Here is a tiny trained network, its code and every weight. The questions are about switching its units off for an input and a class, where a switched-off unit gives its printed mean instead of its output.

import numpy as np


def w(rows, s, z=0):
    codes = np.array(rows[::2]) - 128.0
    scale = np.full(codes.shape[1], s)
    scale[-1] = z or s
    return codes * scale


def f(y):
    return y / 2 * (1 + np.tanh(0.7978845608 * (y + 0.044715 * y**3)))


def log_softmax(a):
    a = a - a.max(-1, keepdims=True)
    return a - np.log(np.exp(a).sum(-1, keepdims=True))


def net(x, mask):
    res = np.array(x, float).reshape(1, 6) / 4 @ E
    y = f(res @ A[0][:, :-1].T + A[0][:, -1])
    res = res + np.where(mask, y, B[0][:, -1]) @ B[0][:, :-1]
    return log_softmax(res[-1] @ U[:, :-1].T + U[:, -1])


A, B = {}, {}
E = w([
[166,80,100,129,86,107,88,93,97,110,4],'x0',
[99,212,226,184,111,137,49,40,37,138,140],'x1',
[78,167,208,131,132,196,123,171,150,143,151],'x2',
[99,223,110,161,96,151,63,129,74,118,27],'x3',
[84,139,246,189,106,2,160,30,188,104,49],'x4',
[119,78,85,112,134,198,33,212,190,124,133],'x5',
],0.0056)
A[0] = w([
[118,102,79,143,131,120,120,126,149,121,185,6],'N0',
[125,155,165,133,134,155,150,107,100,133,223,206],'N1',
[110,148,153,125,133,123,167,154,167,130,144,4],'N2',
[140,119,109,118,125,99,109,143,151,132,170,56],'N3',
[136,72,160,126,124,53,197,84,143,126,138,208],'N4',
[150,90,60,123,119,143,84,94,67,126,38,152],'N5',
[123,153,254,153,126,81,54,48,109,126,106,225],'N6',
[143,96,60,131,135,101,107,108,106,118,161,192],'N7',
[129,114,149,127,132,100,163,129,141,121,104,203],'N8',
[127,92,173,136,132,84,135,115,175,125,91,209],'N9',
[133,217,122,143,124,73,153,56,57,126,95,181],'N10',
[128,163,181,128,139,172,102,115,83,131,244,174],'N11',
[120,131,129,137,129,147,116,136,131,134,144,164],'N12',
[131,116,147,130,140,123,146,121,132,123,112,136],'N13',
[116,132,127,129,125,147,116,131,134,122,145,154],'N14',
[131,161,140,135,138,124,150,114,115,128,110,118],'N15',
[109,138,169,141,106,137,99,113,140,126,126,66],'N16',
[136,109,53,123,125,132,173,114,100,124,139,178],'N17',
[150,94,31,120,125,93,99,102,96,134,140,195],'N18',
[136,154,143,127,107,96,123,117,126,141,114,187],'N19',
[116,106,156,129,122,124,83,120,144,130,103,124],'N20',
[143,117,94,124,130,140,123,152,158,127,126,45],'N21',
[137,61,163,129,136,42,205,78,142,127,135,199],'N22',
],0.016,0.003)
B[0] = w([
[108,133,90,117,147,110,104,98,150,133,161,151],'N0',
[171,117,126,107,44,129,147,188,125,132,119,187],'N1',
[149,130,160,155,132,177,138,131,102,114,136,143],'N2',
[108,154,108,119,138,103,126,121,130,139,173,144],'N3',
[117,131,141,137,78,148,163,102,138,130,204,198],'N4',
[246,125,143,136,116,172,133,146,91,121,84,200],'N5',
[72,138,103,124,181,83,79,137,136,126,3,252],'N6',
[143,130,92,113,164,112,111,106,122,132,165,169],'N7',
[114,131,126,125,72,126,103,83,109,142,137,157],'N8',
[128,129,121,137,58,143,116,78,97,127,70,181],'N9',
[8,138,155,150,99,123,123,67,138,126,107,219],'N10',
[171,122,121,104,30,132,175,129,144,142,189,204],'N11',
[140,103,141,136,134,112,156,137,141,109,149,143],'N12',
[114,152,99,129,94,142,114,119,133,123,133,137],'N13',
[139,118,138,128,143,120,157,132,141,119,143,140],'N14',
[96,107,102,135,103,117,124,104,135,122,114,147],'N15',
[116,114,105,108,168,105,123,130,117,139,106,153],'N16',
[191,114,88,110,124,109,84,128,129,132,102,173],'N17',
[183,131,103,134,193,128,100,126,127,128,169,186],'N18',
[91,121,139,129,139,148,100,107,137,131,121,156],'N19',
[145,141,123,138,139,130,120,121,107,127,82,149],'N20',
[97,139,145,115,139,83,163,168,139,139,137,157],'N21',
[112,129,151,130,76,150,166,93,139,125,214,207],'N22',
],0.024,0.017)
U = w([
[31,143,206,173,241,129,171,179,177,102,157,99],'0',
[119,146,117,174,205,118,63,105,82,111,62,69],'1',
[111,126,69,99,225,32,93,165,176,159,144,6],'2',
[198,105,142,121,100,189,186,110,127,151,254,165],'3',
[32,148,185,155,73,114,164,99,153,141,97,162],'4',
[208,102,105,94,146,131,139,225,108,147,103,226],'5',
],0.006,0.0022)

Each question gives the input, the list of numbers given to net, and the class t.
The units are the neurons (one row each of A and B). Each row of codes is followed by its name. A weight is (code - 128) times the scale printed after its matrix; where a second scale follows, it is the last column's (A, B and U).
mask holds one flag per neuron, in row order. A switched-off neuron (its flag False) gives its mean, the last column of its row in B, instead of its output. The means were averaged over made-up inputs and are rounded, as every weight is.
A unit's drop is (log p(t) with every unit on - log p(t) with that unit switched off) / (log p(t) with every unit on - log p(t) with every unit switched off).
The circuit of an input: a set's keep is (log p(t) with only the set's units on - log p(t) with every unit switched off) / (log p(t) with every unit on - log p(t) with every unit switched off). Starting from the 12 units with the biggest drops (on a tie, the unit counted first), units are removed one at a time, each time the one whose removal leaves the highest keep (on an exact tie, the one counted first), for as long as the keep stays at least 0.8.
circuit, biggest first: the units of the circuit, biggest drop first
k most important neurons: the k neurons with the biggest drops, biggest first
drop when u is switched off: that unit's drop, to one decimal
input [5,0,3,3,-7,-8], class 1: 3 most important neurons -> N22; N4; N10
input [8,-4,-7,-1,0,7], class 5: circuit, biggest first -> N5
input [2,4,1,5,-1,7], class 1: 2 most important neurons -> N1; N11
input [-6,0,-7,5,-8,1], class 5: 3 most important neurons -> N22; N4; N17
input [-7,-5,-6,8,0,1], class 2: circuit, biggest first -> N22; N9
input [-7,3,8,8,-1,3], class 5: 3 most important neurons -> N22; N10; N4
input [-4,-7,3,7,-1,3], class 0: 3 most important neurons -> N5; N11; N1
input [2,5,6,1,-3,1], class 5: 3 most important neurons -> N10; N22; N4
input [4,5,-1,8,8,-1], class 1: 3 most important neurons -> N6; N5; N11
input [-5,-7,8,1,3,4], class 0: 2 most important neurons -> N11; N5
input [-2,4,-6,7,8,4], class 1: 2 most important neurons -> N6; N11
input [-2,-8,5,6,0,-4], class 5: 4 most important neurons -> N10; N6; N22; N4
input [6,-4,-3,8,-1,-1], class 5: 2 most important neurons -> N5; N6
input [8,5,-7,8,3,-5], class 1: most important neuron -> N6
input [8,1,2,-4,3,8], class 1: 2 most important neurons -> N11; N1
input [1,1,7,-8,2,-5], class 3: 3 most important neurons -> N10; N22; N4
input [-2,-5,-8,2,-7,0], class 2: drop when N0 is switched off -> 0.3
input [6,-2,6,-4,-2,0], class 5: drop when N6 is switched off -> 0.7
input [-6,2,1,2,-5,-5], class 3: drop when N6 is switched off -> 0.3
input [-7,8,7,-8,-1,3], class 3: circuit, biggest first -> N11
input [7,-7,2,-7,6,-4], class 3: drop when N11 is switched off -> 0.0
